Here is a tiny trained network, its code and every weight. The questions are about switching its units off for an input and a target symbol, where a switched-off unit gives its printed mean instead of its output.

import numpy as np


def w(rows, s, z=0):
    codes = np.array(rows[::2]) - 128.0
    scale = np.full(codes.shape[1], s)
    scale[-1] = z or s
    return codes * scale


def f(y):
    return np.maximum(y, 0)


def softmax(a):
    e = np.exp(a - a.max(-1, keepdims=True))
    return e / e.sum(-1, keepdims=True)


def log_softmax(a):
    a = a - a.max(-1, keepdims=True)
    return a - np.log(np.exp(a).sum(-1, keepdims=True))


def net(x, mask):
    ids = ['αβγδεηθλμπστω'.index(c) for c in x.split()]
    T = len(ids)
    res = E[ids] + P[:T]
    r = res
    for j in range(3):
        rows = slice(2 * j, 2 * j + 2)
        q, k, v = (r @ M[0][rows].T for M in (Q, K, V))
        z = softmax(np.where(np.tri(T) > 0, q @ k.T / 2**0.5, -1e9)) @ v
        o = O[0][rows]
        res = res + np.where(mask[j], z, o[:, -1]) @ o[:, :-1]
    y = f(res @ A[0][:, :-1].T + A[0][:, -1])
    res = res + np.where(mask[3:15], y, B[0][:, -1]) @ B[0][:, :-1]
    return log_softmax(res[-1] @ U[:, :-1].T + U[:, -1])


Q, K, V, O, A, B = {}, {}, {}, {}, {}, {}
E = w([
[59,132,233,184,115,112,90,236,132],'α',
[200,175,208,212,120,123,114,125,145],'β',
[171,98,78,113,216,93,141,213,171],'γ',
[157,58,141,114,104,65,114,87,182],'δ',
[106,66,69,190,143,125,98,47,162],'ε',
[217,114,66,96,111,127,150,214,73],'η',
[101,142,119,254,157,115,155,153,52],'θ',
[163,115,194,127,139,145,69,36,72],'λ',
[119,160,197,71,185,32,135,154,98],'μ',
[108,173,118,119,39,108,130,235,53],'π',
[130,138,84,145,108,109,24,120,161],'σ',
[89,158,108,220,113,40,127,173,83],'τ',
[199,205,133,100,64,68,163,104,78],'ω',
],0.01)
P = w([
[72,181,97,142,199,154,214,164,149],'0',
[111,167,98,157,190,95,186,168,128],'1',
[131,152,110,162,170,104,164,161,116],'2',
[131,131,120,160,163,83,143,151,121],'3',
[146,118,108,146,144,78,124,149,113],'4',
[151,100,113,142,128,68,111,144,106],'5',
[179,90,119,163,113,64,91,138,109],'6',
[171,66,118,167,86,64,79,146,106],'7',
[179,60,120,168,95,38,57,143,99],'8',
[181,44,110,167,78,27,57,142,79],'9',
[181,4,130,161,70,52,53,146,95],'10',
],0.0041)
Q[0] = w([
[234,154,143,203,126,2,92,223,53],'head 1',
[154,127,156,128,147,146,132,137,84],'head 1',
[156,83,115,156,109,2,99,171,101],'head 2',
[146,114,162,146,123,137,153,84,126],'head 2',
[155,105,150,164,153,63,83,116,166],'head 3',
[93,130,95,133,155,148,130,148,186],'head 3',
],0.029)
K[0] = w([
[140,39,114,108,93,99,7,66,123],'head 1',
[113,133,135,95,141,133,112,54,104],'head 1',
[138,31,130,122,85,99,9,47,141],'head 2',
[176,134,156,186,150,109,128,82,153],'head 2',
[90,76,147,134,150,88,42,67,197],'head 3',
[121,114,107,149,195,125,143,187,200],'head 3',
],0.019)
V[0] = w([
[140,189,77,152,132,136,5,176,169],'head 1',
[122,137,71,197,90,68,156,150,217],'head 1',
[162,66,201,70,99,117,152,207,157],'head 2',
[125,96,148,151,149,100,181,9,215],'head 2',
[153,171,215,168,112,106,144,122,103],'head 3',
[84,113,180,155,196,92,96,156,139],'head 3',
],0.014)
O[0] = w([
[82,3,103,87,166,225,141,128,125,204],'head 1',
[105,146,29,150,104,187,229,149,233,156],'head 1',
[168,252,159,193,128,194,130,195,149,43],'head 2',
[143,77,171,139,208,76,202,162,231,254],'head 2',
[85,199,184,147,127,140,216,60,102,213],'head 3',
[56,216,141,140,180,121,86,151,144,161],'head 3',
],0.0057,0.0036)
A[0] = w([
[114,134,81,163,183,151,17,166,173,202],'neuron 1',
[146,181,46,189,81,118,123,115,85,94],'neuron 2',
[51,136,189,13,90,134,197,254,88,160],'neuron 3',
[139,133,180,119,239,146,177,74,163,198],'neuron 4',
[83,179,124,180,89,152,202,142,131,61],'neuron 5',
[126,99,81,91,82,33,132,249,121,203],'neuron 6',
[174,163,175,80,99,72,114,162,193,126],'neuron 7',
[26,158,42,167,213,60,101,156,110,136],'neuron 8',
[202,122,75,34,235,130,118,172,99,229],'neuron 9',
[180,61,109,122,150,68,195,121,146,128],'neuron 10',
[149,202,114,42,111,117,190,9,150,99],'neuron 11',
[117,14,166,227,146,200,149,154,90,248],'neuron 12',
],0.0076,0.0015)
B[0] = w([
[157,145,135,75,31,168,150,125,190,191],'neuron 1',
[175,84,133,142,148,119,205,181,109,171],'neuron 2',
[141,143,79,104,61,51,12,154,142,195],'neuron 3',
[166,121,125,173,185,178,62,107,158,222],'neuron 4',
[71,173,106,181,82,145,140,95,112,189],'neuron 5',
[120,101,222,209,124,210,129,79,140,252],'neuron 6',
[151,182,135,150,166,81,171,165,133,199],'neuron 7',
[84,66,184,48,164,141,153,168,87,215],'neuron 8',
[237,184,131,104,147,140,111,118,59,200],'neuron 9',
[124,68,67,180,82,73,101,168,110,254],'neuron 10',
[148,110,190,50,110,66,150,61,199,167],'neuron 11',
[106,225,64,70,200,87,126,121,139,231],'neuron 12',
],0.011,0.006)
U = w([
[68,88,173,141,143,138,200,151,80,102],'α',
[91,142,123,158,46,120,74,138,112,121],'β',
[139,121,155,57,99,193,127,135,166,158],'γ',
[82,134,117,137,186,117,206,147,67,64],'δ',
[115,105,48,59,142,118,97,120,151,238],'ε',
[154,132,146,88,85,65,201,94,137,47],'η',
[180,138,73,174,102,134,130,121,44,61],'θ',
[112,144,161,170,140,173,84,3,130,169],'λ',
[126,43,105,189,135,100,101,142,181,67],'μ',
[195,117,166,100,141,182,158,186,103,79],'π',
[85,178,171,79,120,88,90,202,180,7],'σ',
[145,136,209,117,166,72,65,120,82,190],'τ',
[150,182,135,207,157,123,150,145,187,234],'ω',
],0.0043,0.002)

Each question gives the input, a string of symbols that net reads in full, and the target symbol t.
The units are the heads (2 rows each of Q, K, V and O) and the neurons (one row each of A and B). Each row of codes is followed by its name. A weight is (code - 128) times the scale printed after its matrix; where a second scale follows, it is the last column's (O, A, B and U).
mask holds one flag per unit, heads first, then neurons. A switched-off unit (its flag False) gives its mean, the last column of its rows in O or B, instead of its output. The means were averaged over made-up inputs and are rounded, as every weight is.
A unit's drop is (log p(t) with every unit on - log p(t) with that unit switched off) / (log p(t) with every unit on - log p(t) with every unit switched off).
The circuit of an input: a set's keep is (log p(t) with only the set's units on - log p(t) with every unit switched off) / (log p(t) with every unit on - log p(t) with every unit switched off). Starting from the 12 units with the biggest drops (on a tie, the unit counted first), units are removed one at a time, each time the one whose removal leaves the highest keep (on an exact tie, the one counted first), for as long as the keep stays at least 0.8.
units of the circuit, in order: the units of the circuit, biggest drop first
unit that matters most: the unit with the biggest drop
top k neurons: the k neurons with the biggest drops, biggest first
drop when u is switched off: that unit's drop, to one decimal
input η τ α β μ π λ μ μ σ ω, target ε: top 2 neurons -> (neuron 6; neuron 12)
input η α λ π β τ σ σ μ, target ε: units of the circuit, in order -> (head 1; neuron 3; neuron 12)
input ω δ π ω, target ω: unit that matters most -> head 2
input τ β π γ, target π: top 2 neurons -> (neuron 9; neuron 8)
input β β π σ τ ω β ω δ γ, target ω: units of the circuit, in order -> (head 2; head 1)
input γ ω ω ε η ω γ λ σ, target ε: units of the circuit, in order -> (head 1; neuron 12)
input ε η β μ β π δ μ, target ω: units of the circuit, in order -> (head 2; head 1; neuron 7)
input ω γ α, target σ: units of the circuit, in order -> (head 3; neuron 3; neuron 8)
input π β ω π μ ω, target η: units of the circuit, in order -> (neuron 11; head 3; head 1)
input τ β α ω ε γ μ, target μ: units of the circuit, in order -> (head 2; neuron 10; neuron 4)
input μ ω β β δ ε α δ π β η, target ω: units of the circuit, in order -> (head 2; head 1; neuron 8)
input β η β β π η π ε ω γ η, target μ: units of the circuit, in order -> (neuron 10; head 2)
input β τ β τ σ π, target ε: top 2 neurons -> (neuron 3; neuron 12)
input η π θ, target δ: unit that matters most -> neuron 2
input η π β, target λ: top 4 neurons -> (neuron 4; neuron 5; neuron 10; neuron 7)
input η λ τ ω σ, target ε: top 2 neurons -> (neuron 12; neuron 6)
input β σ β η, target ε: top 2 neurons -> (neuron 12; neuron 3)
input δ α α η β θ η β, target ω: drop when head 2 is switched off -> 0.3
input δ λ η γ, target π: drop when neuron 1 is switched off -> 0.2
input η π π, target θ: drop when neuron 9 is switched off -> -0.1
input μ π λ σ μ σ θ, target ε: unit that matters most -> head 1
input β δ τ β τ μ, target ω: drop when neuron 7 is switched off -> 0.3
